Each row has a name. Each question is about the rows just above it. Places in a row count from 0.

(81): [ 40  -3  24 -49]
(89): [20 -2 58 88]
(11): [ 40 -30 -30  41]
Every place of [-3] in (81):
1
At which places does (11) hold [40]?
0
At which places does (11) hold [41]?
3

(24): [ 10  37 -12  -3   8 -64  -3 -45  15]
(68): [-21   5  23  -1  80  -4  -2  -1 -15]
(59): [  3 -26 -54  -5  45 -44   0 -22  36]
(46): [ 29 -21 -22   8   4  79   4  48   2]
(152): [-45 -55   1  -7  11 -49  -3 -24   4]
(8): [-16 -28 -11  -7  23 -50   0 -24  19]
Places of [-54] in row (59):
2
Places of [2] in row (46):
8
At which places does (46) hold [79]?
5

(51): [ -9 -46  -9 -10]
(204): [-5  2  5  8]
(22): [-1 -1  5 -1]
(13): [7 1 5 4]
(190): [  5   1 -13   9]
(38): [-2  0  0  2]
(114): [13  8  8 38]
(138): [6 0 5 0]
(109): [-22 -83  -9 -24]
(162): [-43 -12   2 -43]
(155): [-58  16  16  16]
Every place of [-9] in (51):
0 2
Every place of [5] in (138):
2
Every place of [16] in (155):
1 2 3
Places of [-13] in row (190):
2
Places of [-1] in row (22):
0 1 3
Places of [-12] in row (162):
1

(64): [13 11  2 13]
(125): [12 12 13 12]
(86): [ 1  1  1 -7]
(62): [20  3  3 72]
Every place of [2] in (64):
2
Places of [1] in row (86):
0 1 2
Places of [13] in row (64):
0 3
Every place of [12] in (125):
0 1 3
Every place of [20] in (62):
0
Every place of [3] in (62):
1 2

(3): [-48   1  64  61]
(41): [-6 61 60 86]
(42): [-5 -5 -5 -5]
(28): [ 5 -7 -6 -7]
(111): [ 1 -6  4 60]
(73): [ 36 -88  87  87]
(106): [ 1 -4  0  1]
Places of [-7] in row (28):
1 3
Places of [86] in row (41):
3
Places of [87] in row (73):
2 3
Every place of [0] in (106):
2
At which places does (42) hold [-5]?
0 1 2 3
At which places does (111) hold [-6]?
1
At which places does (111) hold [60]?
3

(93): [  3   2 -35 -31  37 -88  42]
(166): [-25   2 -35 -48  37 -88  42]
(117): [ -9 -19  19  12   9 -30  25]
(18): [  8  22   1 -17  16   1  16]
(112): [30  8 11 40 -2 31 47]
(56): [ 8 -1 10  4  6  8 -6]
(77): [2 2 2 5 2 5 2]
(174): [  8   8 -16 -16   5 -16 -16]
Every place of [2] in (77):
0 1 2 4 6
Every place of [16] in (18):
4 6
At which places does (174) hold [-16]?
2 3 5 6

(87): [-28 -24  -6  -1 -24  55 -24   6 -25  46 -24  -7   3 -11   8  -7  -4 -15
  36 -25 -15]
(70): [ 36 -35   0  -3  11 -35  26  -3  -3 -12  -3  11 -24   2   6  -4  30  10
  95  23  73]
(92): [-28  21  -6  -1  20  55 -24   6 -25  21 -24  -7  -6 -11   8  -7  -4 -15
  36  21  21]
Every place of [-24] in (87):
1 4 6 10
At which places does (70) hold [-3]?
3 7 8 10
Places of [21] in row (92):
1 9 19 20

(78): [ 33  59   6  45 -23  61 -77  87   8 -28   3  44  23 -69  63]
(36): [ 45  20   8  45  -5  45  45   9   8 -82   8  45  34  86  26]
(12): [ 23 -12  14  13  29 -12 -97 -22  44  47  13 -34 -12 -66  12]
(26): [ 86  20 -82  55  17  55  17  56  17 -82  17  55  34 -82  55]
At which places does (78) hold [44]?
11
Places of [-82] in row (26):
2 9 13
At which places does (26) hold [56]?
7
Every place of [8] in (36):
2 8 10
At which places does (12) hold [13]?
3 10
Places of [55] in row (26):
3 5 11 14
Places of [45] in row (36):
0 3 5 6 11

(67): [-40  -8  -9  39 -44  15  13 -30 -32  15]
(40): [-40  -8 -40  39 -44 -45 -10 -29 -49   2]
(60): [-44 -44 -44 -44 -43 -44  13 -44 -22  13]
Every place of [13] in (60):
6 9
At which places does (60) hold [-44]?
0 1 2 3 5 7
Every place of [-44] in (40):
4
Places of [-8] in row (67):
1
Every place of [-10] in (40):
6

